Questions about the grid below.
1) Report the third-last entry, reading row by row.
2) Report the 1st entry in reading order.
3) Report the entry in the bottom-left corner.
4) Report the entry in the bottom-right corner.
5) Report the fourth entry from the end, reading row by row.
[[-36 -10   5  -9   2  20  17  14   5 -19 -20   9  -7]
 [-34 -16   0   5   6  -1  12  27   3  -3 -16  10 -17]
 [-37 -14   0   5   5  -1  15  27   4  -5 -19   9 -14]
 [-35 -14   0   0   6   1  17  25   3  -7 -15  12 -19]
 [-35 -11   0 -11   3  19  18   9   3 -20 -20  10  -8]
 [-35 -14   1   4   6  -1  12  25   6  -6 -16  11 -19]
 [-34 -10   0 -11   3  19  16  11   3 -19 -20  12 -10]
 [-37 -12   1   4   5   0  14  27   4  -6 -16  12 -14]
 [-35 -10   0 -11   2  19  18  11   3 -19 -20  11  -8]
 [-30  -8   0 -11   0  19  17  10   6 -21 -17  13  -8]
 [-35 -14   1   2   7   1  14  25   3  -6 -14  13 -19]
 [-31  -8   0 -10  -1  19  17  10   6 -21 -18  12  -6]
 [-33 -15   1   4   7   0  12  25   4  -5 -13  12 -20]
 [-35 -10   0 -11   2  19  18  10   3 -20 -20  11  -8]
 [-31  -7   1 -10  -1  19  17  12   6 -21 -17  14  -7]
 [-33 -16   0   5   7  -1  12  26   4  -4 -16  10 -19]]
1) -16
2) -36
3) -33
4) -19
5) -4

Read these off the row that follows.
1) What is the entry just left of 40?
2) What is the entry just left of -4?
3) What is the entry just right of the smallest entry?
array([-10,  -7,  40,  -4,  21,  -2,  16,  -7,  18, -13,   6,  30,  16,
        -2])
1) -7
2) 40
3) 6

[  2.99  13.14  -3.35 -20.08   9.51   0.43   4.67 -12.01   2.11 -11.92
  11.61   7.43 -12.54 -15.28  -8.35]
Give the 2nd-last entry.
Answer: -15.28
The second entry from the left is 13.14
The 3rd entry from the left -> -3.35
The entry just right of 4.67: -12.01
Give the entry just right of the smallest entry.
Answer: 9.51
Give the first entry from the right.
Answer: -8.35
Give the first entry from the left.
Answer: 2.99
The third entry from the right is -12.54
Give the entry just right of -3.35.
Answer: -20.08

Questions about the matrix below.
1) What is the largest entry in the first row?
2) What is the 2nd entry on the main diagonal?
3) What is the second entry on the diagonal from the top-right corner?
4) What is the 1st entry, reading row by row?
5) What is the last entry, reading row by row?
6) What is the entry in the bottom-left corner?
[[-33 -31 -31 -31  32 -31 -32 -32 -32 -31  32 -33 -33  32  33]
 [ 31  34  33  31  32  33 -32  31  33  32  32  32  31  32  32]]
1) 33
2) 34
3) 32
4) -33
5) 32
6) 31

data = ((23, -4, -5, -4, 35, 6, -4, 7, 26, -21, -45, -18, 19), (11, -5, -15, 22, -21, 2, 42, -18, 1, 21, 37, -16, -9), (23, -12, -10, -3, 28, 14, 7, 2, 25, -24, -39, -25, 23), (37, 6, 2, 26, 33, -25, 1, 8, 34, 18, -21, -12, -11), (30, 5, 3, 21, 35, -23, -4, 9, 39, 6, -24, -12, -4), (24, 12, 6, 34, 9, -34, 7, 3, 21, 34, 10, 1, -25), (29, 11, 8, 24, 29, -32, -11, 14, 30, 15, -23, -3, -12), (22, 7, 10, 27, 19, -34, -7, 9, 27, 25, -10, 1, -18))
The entry just right of the smallest entry is -18
Read off the 2nd smallest entry.
-39
The minimum -> -45
The entry just left of 28 is -3
Read off the entry just left of the smallest entry.
-21
The entry just right of the largest entry is -18
The 5th entry in reading order is 35
The first entry in reading order is 23
Read off the third entry in reading order.
-5
The entry just left of 18: 34

Read these off the matrix that follows.
1) The top-left entry?
2) The second largest entry?
3) The bottom entry of the column that holds the smallest entry?
4) The third entry on the diagonal from the top-right corner?
5) The last entry in the row that holds the largest entry?
6) The entry just left of 33?
7) The third smallest entry?
8) The top-right entry?
[[ 16  16  12  12  15]
 [  0  -2  -5  21  11]
 [ 12  17  -3   9   5]
 [ 10   4  -4  12  14]
 [ 15  11  -6   5  31]
 [  3   2 -16  30  -4]
 [ 16   3  -5  28  17]
 [ 15  -2  -7   8   2]
 [ 18  -7 -10   9  11]
 [ 22   2  -7   8  24]
 [ 21  16   0   5  24]
 [ 23  -1   2  20  11]
 [ -2  -5 -30  33  10]
 [ 23  12  -2  17  25]]
1) 16
2) 31
3) -2
4) -3
5) 10
6) -30
7) -10
8) 15
